Below is a small trained network, with its code and all its weights. Each question gives an input and a class and asks what happens when units are switched off, that is, made to give their printed mean instead of their output.

import numpy as np


def w(rows, s, z=0):
    codes = np.array(rows[::2]) - 128.0
    scale = np.full(codes.shape[1], s)
    scale[-1] = z or s
    return codes * scale


def norm(h):
    return h / np.sqrt((h * h).mean(-1, keepdims=True) + 1e-5)


def f(y):
    return y / 2 * (1 + np.tanh(0.7978845608 * (y + 0.044715 * y**3)))


def log_softmax(a):
    a = a - a.max(-1, keepdims=True)
    return a - np.log(np.exp(a).sum(-1, keepdims=True))


def net(x, mask):
    res = np.array(x, float).reshape(1, 5) / 4 @ E
    u = 0
    for l in range(3):
        y = f(norm(res) @ A[l][:, :-1].T + A[l][:, -1])
        res = res + np.where(mask[u : u + 6], y, B[l][:, -1]) @ B[l][:, :-1]
        u += 6
    return log_softmax(norm(res)[-1] @ U[:, :-1].T + U[:, -1])


A, B = {}, {}
E = w([
[51,148,206,101,76,128,110],'x0',
[152,156,204,164,231,98,166],'x1',
[121,48,131,78,186,101,47],'x2',
[185,124,152,106,81,85,148],'x3',
[110,3,168,87,137,216,239],'x4',
],0.0046)
A[0] = w([
[218,68,185,223,190,88,123,93],'L0N0',
[240,84,33,206,173,154,127,14],'L0N1',
[28,121,109,195,212,201,70,140],'L0N2',
[108,3,156,134,180,59,26,1],'L0N3',
[244,94,199,67,57,30,140,141],'L0N4',
[115,104,172,170,212,34,167,49],'L0N5',
],0.0069,0.0032)
B[0] = w([
[129,162,145,111,130,166,152,227],'L0N0',
[48,127,210,145,133,16,179,211],'L0N1',
[99,211,90,98,110,145,225,233],'L0N2',
[102,122,122,254,111,139,130,238],'L0N3',
[40,190,64,147,184,167,198,254],'L0N4',
[161,179,154,63,148,170,134,197],'L0N5',
],0.0098,0.0031)
A[1] = w([
[86,59,28,104,53,43,155,214],'L1N0',
[2,235,210,113,85,189,41,178],'L1N1',
[150,241,64,120,103,190,159,111],'L1N2',
[142,229,98,90,166,70,12,113],'L1N3',
[95,31,173,65,150,202,181,8],'L1N4',
[181,24,195,63,143,176,151,87],'L1N5',
],0.0054,0.0013)
B[1] = w([
[77,200,213,66,151,198,95,200],'L1N0',
[148,122,159,127,178,71,165,253],'L1N1',
[77,58,138,120,189,200,151,229],'L1N2',
[255,113,39,124,148,113,187,184],'L1N3',
[168,138,83,117,165,95,195,190],'L1N4',
[238,149,83,154,148,80,142,148],'L1N5',
],0.0095,0.0044)
A[2] = w([
[178,33,66,151,101,147,185,53],'L2N0',
[193,99,178,99,79,98,106,92],'L2N1',
[83,53,207,117,132,182,195,198],'L2N2',
[144,96,110,1,82,202,25,145],'L2N3',
[208,111,220,146,157,145,194,63],'L2N4',
[180,213,193,255,164,227,156,252],'L2N5',
],0.0064,0.0025)
B[2] = w([
[156,145,71,145,122,93,68,137],'L2N0',
[49,156,119,127,209,117,244,111],'L2N1',
[178,135,105,167,141,65,77,231],'L2N2',
[155,181,201,148,119,183,116,128],'L2N3',
[77,187,151,117,109,145,72,180],'L2N4',
[131,58,111,110,46,144,74,254],'L2N5',
],0.011,0.0068)
U = w([
[238,130,60,130,132,76,171,142],'0',
[125,94,137,240,71,119,76,254],'1',
[100,147,200,139,143,7,163,169],'2',
[60,154,92,156,143,178,233,57],'3',
[169,166,211,92,141,196,82,112],'4',
[119,62,149,106,137,95,117,28],'5',
],0.015,0.005)

Each question gives the input, the list of numbers given to net, and the class t.
The units are the neurons (one row each of A and B). Each row of codes is followed by its name. A weight is (code - 128) times the scale printed after its matrix; where a second scale follows, it is the last column's (A, B and U).
mask holds one flag per neuron, layer by layer. A switched-off neuron (its flag False) gives its mean, the last column of its row in B, instead of its output. The means were averaged over made-up inputs and are rounded, as every weight is.
A unit's drop is (log p(t) with every unit on - log p(t) with that unit switched off) / (log p(t) with every unit on - log p(t) with every unit switched off).
most important unit: the unit with the biggest drop
k most important neurons: the k neurons with the biggest drops, biggest first
k most important neurons of layer l: the k neurons of layer l with the biggest drops, biggest first
input [-5,4,-4,-5,-3], class 2: most important unit : L0N1
input [0,0,-8,5,8], class 0: 2 most important neurons : L0N3; L1N4
input [-7,8,5,-5,6], class 4: 2 most important neurons : L0N5; L2N4
input [-3,8,-4,-2,-2], class 4: 2 most important neurons of layer 0 : L0N5; L0N3
input [1,7,-6,6,3], class 4: 2 most important neurons : L0N5; L0N3
input [6,-3,5,-6,2], class 2: 2 most important neurons : L1N1; L0N4
input [-6,4,-2,4,-5], class 2: 2 most important neurons : L0N1; L0N3
input [-3,-5,7,-6,-7], class 0: 3 most important neurons : L1N3; L0N4; L2N4
input [1,6,-5,7,-4], class 3: 3 most important neurons : L0N4; L0N3; L1N0
input [-5,6,6,6,5], class 1: 4 most important neurons : L0N3; L0N2; L1N0; L1N3
input [5,-6,-3,-5,0], class 4: 2 most important neurons : L1N0; L0N3
input [5,2,-1,8,4], class 3: 2 most important neurons : L0N4; L0N1
input [6,-6,-8,-2,1], class 1: 2 most important neurons : L0N1; L2N2
input [1,2,8,2,0], class 1: most important unit : L0N3
input [2,8,8,0,-5], class 1: 2 most important neurons : L0N3; L2N5
input [0,6,3,-4,2], class 4: 2 most important neurons of layer 2 : L2N5; L2N2
input [-7,6,2,8,-2], class 3: 2 most important neurons of layer 0 : L0N4; L0N0
input [-7,-8,-2,1,0], class 4: 2 most important neurons of layer 1 : L1N0; L1N1
input [7,-3,6,1,5], class 2: 2 most important neurons of layer 1 : L1N4; L1N3
input [0,-6,-2,-4,8], class 0: most important unit : L1N4
input [7,-3,-7,-2,5], class 1: 2 most important neurons of layer 0 : L0N1; L0N5
input [5,-2,2,4,5], class 0: 2 most important neurons of layer 0 : L0N1; L0N2
input [-8,8,-3,1,-1], class 2: 2 most important neurons of layer 0 : L0N1; L0N3
input [-7,5,-6,-7,2], class 2: 3 most important neurons of layer 0 : L0N1; L0N4; L0N3
